Here is a tiny trained network, its code and every weight. The questions are about switching its units off for an input and a class, where a switched-off unit gives its printed mean instead of its output.

import numpy as np


def w(rows, s, z=0):
    codes = np.array(rows[::2]) - 128.0
    scale = np.full(codes.shape[1], s)
    scale[-1] = z or s
    return codes * scale


def f(y):
    return y / 2 * (1 + np.tanh(0.7978845608 * (y + 0.044715 * y**3)))


def log_softmax(a):
    a = a - a.max(-1, keepdims=True)
    return a - np.log(np.exp(a).sum(-1, keepdims=True))


def net(x, mask):
    res = np.array(x, float).reshape(1, 8) / 4 @ E
    y = f(res @ A[0][:, :-1].T + A[0][:, -1])
    res = res + np.where(mask, y, B[0][:, -1]) @ B[0][:, :-1]
    return log_softmax(res[-1] @ U[:, :-1].T + U[:, -1])


A, B = {}, {}
E = w([
[194,40,122,18],'x0',
[108,123,156,118],'x1',
[154,134,95,142],'x2',
[119,126,137,123],'x3',
[227,190,216,131],'x4',
[139,2,177,200],'x5',
[158,135,90,144],'x6',
[135,129,118,130],'x7',
],0.0073)
A[0] = w([
[142,135,116,70,149],'n1',
[145,138,153,77,121],'n2',
[116,110,101,148,145],'n3',
[149,35,129,131,138],'n4',
[127,109,166,248,164],'n5',
[137,156,160,112,120],'n6',
[207,133,146,136,161],'n7',
[112,121,112,60,149],'n8',
[207,174,195,134,231],'n9',
[112,99,144,209,152],'n10',
[160,33,137,147,129],'n11',
[117,185,110,75,252],'n12',
[137,188,158,201,197],'n13',
[91,135,92,143,230],'n14',
[175,97,143,103,141],'n15',
[69,130,84,145,238],'n16',
[127,207,122,151,125],'n17',
[112,108,131,121,125],'n18',
[131,112,169,206,153],'n19',
[128,142,130,122,156],'n20',
[130,128,108,81,144],'n21',
[73,208,112,150,204],'n22',
[139,117,155,133,115],'n23',
[121,126,90,55,193],'n24',
[122,95,123,166,169],'n25',
[142,173,140,117,143],'n26',
[134,147,171,175,130],'n27',
[104,154,129,141,200],'n28',
[63,117,123,109,183],'n29',
[156,151,125,81,158],'n30',
[75,87,76,110,237],'n31',
[161,111,159,125,129],'n32',
],0.014,0.0044)
B[0] = w([
[140,131,119,60,181],'n1',
[112,124,143,75,168],'n2',
[140,124,97,158,151],'n3',
[26,88,30,159,211],'n4',
[246,21,154,111,227],'n5',
[110,131,166,107,151],'n6',
[68,80,180,86,195],'n7',
[150,128,82,76,183],'n8',
[76,111,248,55,255],'n9',
[207,66,101,138,197],'n10',
[15,77,59,176,215],'n11',
[152,250,152,74,229],'n12',
[174,137,229,133,205],'n13',
[171,182,106,185,189],'n14',
[54,123,122,90,180],'n15',
[170,197,85,219,213],'n16',
[104,162,217,141,183],'n17',
[118,119,99,138,138],'n18',
[179,41,140,120,194],'n19',
[135,141,144,122,139],'n20',
[137,133,106,81,166],'n21',
[120,247,180,212,218],'n22',
[105,104,136,125,138],'n23',
[161,161,62,53,211],'n24',
[148,88,89,155,169],'n25',
[100,169,169,99,164],'n26',
[151,100,171,110,164],'n27',
[155,160,155,159,162],'n28',
[155,149,77,172,183],'n29',
[124,147,151,55,183],'n30',
[157,164,8,136,231],'n31',
[79,101,138,107,159],'n32',
],0.021,0.0089)
U = w([
[164,203,119,187,122],'0',
[104,159,221,136,202],'1',
[213,72,89,198,237],'2',
[180,24,186,93,109],'3',
[182,159,44,54,61],'4',
[109,139,156,30,216],'5',
[69,93,51,164,104],'6',
[2,51,186,156,7],'7',
],0.0075,0.0011)

Each question gives the input, the list of numbers given to net, and the class t.
The units are the neurons (one row each of A and B). Each row of codes is followed by its name. A weight is (code - 128) times the scale printed after its matrix; where a second scale follows, it is the last column's (A, B and U).
mask holds one flag per neuron, in row order. A switched-off neuron (its flag False) gives its mean, the last column of its row in B, instead of its output. The means were averaged over made-up inputs and are rounded, as every weight is.
A unit's drop is (log p(t) with every unit on - log p(t) with that unit switched off) / (log p(t) with every unit on - log p(t) with every unit switched off).
The circuit of an input: a set's keep is (log p(t) with only the set's units on - log p(t) with every unit switched off) / (log p(t) with every unit on - log p(t) with every unit switched off). Starting from the 12 units with the biggest drops (on a tie, the unit counted first), units are removed one at a time, each time the one whose removal leaves the highest keep (on an exact tie, the one counted first), for as long as the keep stays at least 0.8.
units of the circuit, in order: the units of the circuit, biggest drop first
k most important neurons: the k neurons with the biggest drops, biggest first
drop of u: that unit's drop, to one decimal
input [0,4,5,7,-1,-7,-3,-7], class 0: units of the circuit, in order	(n22)
input [1,-6,6,0,-2,1,-2,-1], class 6: units of the circuit, in order	(n5, n12, n13)
input [1,-4,0,-4,1,-2,6,7], class 5: units of the circuit, in order	(n16, n31)
input [-7,3,-5,1,1,-6,8,-2], class 1: 3 most important neurons	(n17, n31, n13)
input [1,-5,-1,4,-8,8,-7,1], class 6: 2 most important neurons	(n4, n11)
input [-1,6,6,-6,0,-5,-3,4], class 0: 2 most important neurons	(n9, n7)
input [1,-5,4,5,3,8,7,-6], class 7: 2 most important neurons	(n11, n4)
input [4,-8,-7,0,1,-1,7,-6], class 5: 2 most important neurons	(n31, n16)
input [-5,-5,-3,0,-5,1,8,-2], class 2: 2 most important neurons	(n5, n12)
input [1,-7,0,-3,3,-7,-3,-4], class 5: drop of n1	0.1
input [-2,5,-8,-6,1,7,-6,5], class 3: drop of n16	0.5
input [-5,-1,1,8,4,0,-6,0], class 1: 2 most important neurons	(n22, n17)
input [-1,-2,-6,0,-2,0,3,-2], class 0: drop of n5	0.3
